Below is a small trained network, with its code and all its weights. Each question gives an input and a target symbol and asks what happens when units are switched off, that is, made to give their printed mean instead of their output.

import numpy as np


def w(rows, s, z=0):
    codes = np.array(rows[::2]) - 128.0
    scale = np.full(codes.shape[1], s)
    scale[-1] = z or s
    return codes * scale


def f(y):
    return np.maximum(y, 0)


def softmax(a):
    e = np.exp(a - a.max(-1, keepdims=True))
    return e / e.sum(-1, keepdims=True)


def log_softmax(a):
    a = a - a.max(-1, keepdims=True)
    return a - np.log(np.exp(a).sum(-1, keepdims=True))


def net(x, mask):
    ids = ['ΔΦΨΩαβγεζηλμξπστ'.index(c) for c in x.split()]
    T = len(ids)
    res = E[ids] + P[:T]
    u = 0
    for l in range(2):
        r = res
        for j in range(2):
            rows = slice(4 * j, 4 * j + 4)
            q, k, v = (r @ M[l][rows].T for M in (Q, K, V))
            z = softmax(np.where(np.tri(T) > 0, q @ k.T / 4**0.5, -1e9)) @ v
            o = O[l][rows]
            res = res + np.where(mask[u + j], z, o[:, -1]) @ o[:, :-1]
        u += 2
        y = f(res @ A[l][:, :-1].T + A[l][:, -1])
        res = res + np.where(mask[u : u + 4], y, B[l][:, -1]) @ B[l][:, :-1]
        u += 4
    return log_softmax(res[-1] @ U[:, :-1].T + U[:, -1])


Q, K, V, O, A, B = {}, {}, {}, {}, {}, {}
E = w([
[99,164,103],'Δ',
[22,163,130],'Φ',
[109,150,165],'Ψ',
[132,3,121],'Ω',
[135,147,144],'α',
[119,156,161],'β',
[141,145,157],'γ',
[74,163,110],'ε',
[83,137,170],'ζ',
[117,169,103],'η',
[136,41,84],'λ',
[129,143,151],'μ',
[134,153,150],'ξ',
[21,57,113],'π',
[130,153,162],'σ',
[155,127,132],'τ',
],0.024)
P = w([
[155,154,104],'0',
[141,170,63],'1',
[48,95,211],'2',
[170,146,74],'3',
[133,141,31],'4',
[44,81,232],'5',
[171,142,66],'6',
[115,120,18],'7',
[50,60,233],'8',
[169,135,63],'9',
[112,116,8],'10',
[35,48,234],'11',
],0.012)
Q[0] = w([
[157,155,67],'L0H1',
[73,139,2],'L0H1',
[138,105,126],'L0H1',
[173,142,151],'L0H1',
[110,121,105],'L0H2',
[110,101,124],'L0H2',
[115,224,137],'L0H2',
[90,166,124],'L0H2',
],0.017)
K[0] = w([
[112,61,116],'L0H1',
[93,48,2],'L0H1',
[159,136,119],'L0H1',
[154,124,129],'L0H1',
[73,124,78],'L0H2',
[116,176,116],'L0H2',
[142,225,164],'L0H2',
[104,150,167],'L0H2',
],0.013)
V[0] = w([
[170,235,102],'L0H1',
[66,173,107],'L0H1',
[97,229,125],'L0H1',
[171,197,254],'L0H1',
[114,65,55],'L0H2',
[156,172,128],'L0H2',
[138,248,162],'L0H2',
[116,30,212],'L0H2',
],0.007)
O[0] = w([
[148,162,123,5],'L0H1',
[78,134,131,233],'L0H1',
[130,181,99,171],'L0H1',
[128,255,160,109],'L0H1',
[113,73,173,65],'L0H2',
[114,96,171,91],'L0H2',
[139,20,111,190],'L0H2',
[125,241,184,183],'L0H2',
],0.0085,0.0026)
A[0] = w([
[249,172,122,164],'L0N1',
[139,100,144,153],'L0N2',
[118,131,95,114],'L0N3',
[88,121,183,5],'L0N4',
],0.016,0.012)
B[0] = w([
[157,254,85,255],'L0N1',
[63,180,159,216],'L0N2',
[51,200,14,180],'L0N3',
[249,71,90,246],'L0N4',
],0.0096,0.0035)
Q[1] = w([
[78,209,2],'L1H1',
[145,173,1],'L1H1',
[85,193,155],'L1H1',
[110,125,87],'L1H1',
[151,166,127],'L1H2',
[129,55,201],'L1H2',
[158,152,70],'L1H2',
[143,152,153],'L1H2',
],0.0098)
K[1] = w([
[124,124,36],'L1H1',
[7,83,72],'L1H1',
[188,126,133],'L1H1',
[74,152,210],'L1H1',
[74,152,83],'L1H2',
[83,138,97],'L1H2',
[64,170,104],'L1H2',
[212,95,124],'L1H2',
],0.012)
V[1] = w([
[68,157,140],'L1H1',
[145,154,98],'L1H1',
[83,132,134],'L1H1',
[166,75,167],'L1H1',
[65,182,171],'L1H2',
[90,165,117],'L1H2',
[2,138,8],'L1H2',
[181,88,8],'L1H2',
],0.0095)
O[1] = w([
[66,32,105,204],'L1H1',
[115,61,71,169],'L1H1',
[113,134,114,165],'L1H1',
[146,120,130,2],'L1H1',
[181,191,137,215],'L1H2',
[101,176,254,197],'L1H2',
[74,89,83,230],'L1H2',
[115,159,96,86],'L1H2',
],0.005,0.0085)
A[1] = w([
[129,105,25,87],'L1N1',
[246,143,2,2],'L1N2',
[181,76,178,57],'L1N3',
[174,120,73,210],'L1N4',
],0.0094,0.0041)
B[1] = w([
[137,90,43,254],'L1N1',
[194,48,254,212],'L1N2',
[166,50,104,145],'L1N3',
[169,20,68,186],'L1N4',
],0.01,0.0046)
U = w([
[136,141,64,79],'Δ',
[76,180,63,16],'Φ',
[105,252,57,88],'Ψ',
[92,47,252,128],'Ω',
[154,128,111,67],'α',
[133,210,75,93],'β',
[173,151,113,155],'γ',
[118,165,49,96],'ε',
[31,198,185,254],'ζ',
[151,127,74,102],'η',
[125,72,127,72],'λ',
[152,156,97,140],'μ',
[158,141,103,109],'ξ',
[57,108,125,1],'π',
[154,189,91,129],'σ',
[170,91,135,21],'τ',
],0.012,0.0058)

Each question gives the input, a string of symbols that net reads in full, and the target symbol t.
The units are the heads (4 rows each of Q, K, V and O) and the neurons (one row each of A and B). Each row of codes is followed by its name. A weight is (code - 128) times the scale printed after its matrix; where a second scale follows, it is the last column's (O, A, B and U).
mask holds one flag per unit, layer by layer, with each layer's heads first. A switched-off unit (its flag False) gives its mean, the last column of its rows in O or B, instead of its output. The means were averaged over made-up inputs and are rounded, as every weight is.
A unit's drop is (log p(t) with every unit on - log p(t) with that unit switched off) / (log p(t) with every unit on - log p(t) with every unit switched off).
The circuit of an input: a set's keep is (log p(t) with only the set's units on - log p(t) with every unit switched off) / (log p(t) with every unit on - log p(t) with every unit switched off). Starting from all 12 units, units are removed one at a time, each time the one whose removal leaves the highest keep (on an exact tie, the one counted first), for as long as the keep stays at least 0.8.
units of the circuit, in order: the units of the circuit, biggest drop first
k most important neurons: the k neurons with the biggest drops, biggest first
k most important neurons of layer l: the k neurons of layer l with the biggest drops, biggest first
which heads matter: for each layer, one digit per head in row order, 1 if its drop is at least 0.15 and else 0, layers parted by /
input σ ζ σ ζ β σ σ γ α, target ζ: most important neuron => (L1N2)
input Ψ α τ τ, target τ: units of the circuit, in order => (L1N2; L1N4)
input Ψ ζ τ γ, target γ: units of the circuit, in order => (L1N2; L0N1; L0H1)
input Ψ β σ ζ Ω Ω ζ ζ, target Ω: which heads matter => 11 / 00
input ζ β τ Ω γ, target Ω: units of the circuit, in order => (L0H1; L0N1)
input ζ ζ ζ ξ ε, target ε: 2 most important neurons => (L1N1; L0N4)
input Φ ζ Ψ β Φ β ε β, target ε: 4 most important neurons => (L1N1; L0N3; L1N2; L0N2)
input σ γ ζ μ Ω ζ ζ σ, target Ω: 3 most important neurons => (L0N2; L0N1; L0N3)
input ζ γ γ Δ ζ τ, target ζ: units of the circuit, in order => (L0H1; L0N4)
input ζ σ ζ Ψ Δ ζ σ π Ψ ξ μ, target π: 2 most important neurons of layer 0 => (L0N2; L0N4)
input ζ ζ η μ Ψ ζ λ, target λ: 2 most important neurons => (L0N1; L1N1)
input Φ ζ γ, target ζ: 3 most important neurons => (L1N2; L1N4; L1N1)
input λ π ζ η Ψ ζ π ζ, target π: units of the circuit, in order => (L0H1; L1H2; L0N4)
input μ Ω η ζ λ ζ α μ, target λ: which heads matter => 10 / 00
input ζ Δ Δ ζ γ μ ζ λ γ ζ α, target λ: units of the circuit, in order => (L0H1)
input μ Ψ ζ Ψ λ, target λ: 2 most important neurons => (L0N1; L1N4)
input ζ τ π, target ζ: which heads matter => 01 / 00
input Δ ζ Ψ ζ Φ Φ Ψ π μ π γ, target π: 2 most important neurons => (L0N2; L0N4)
input Ψ γ ξ ε γ γ β π γ γ β, target π: which heads matter => 10 / 00
input ζ β Ψ ζ ζ γ σ Ω Ψ ζ γ, target Ω: most important neuron => (L0N2)
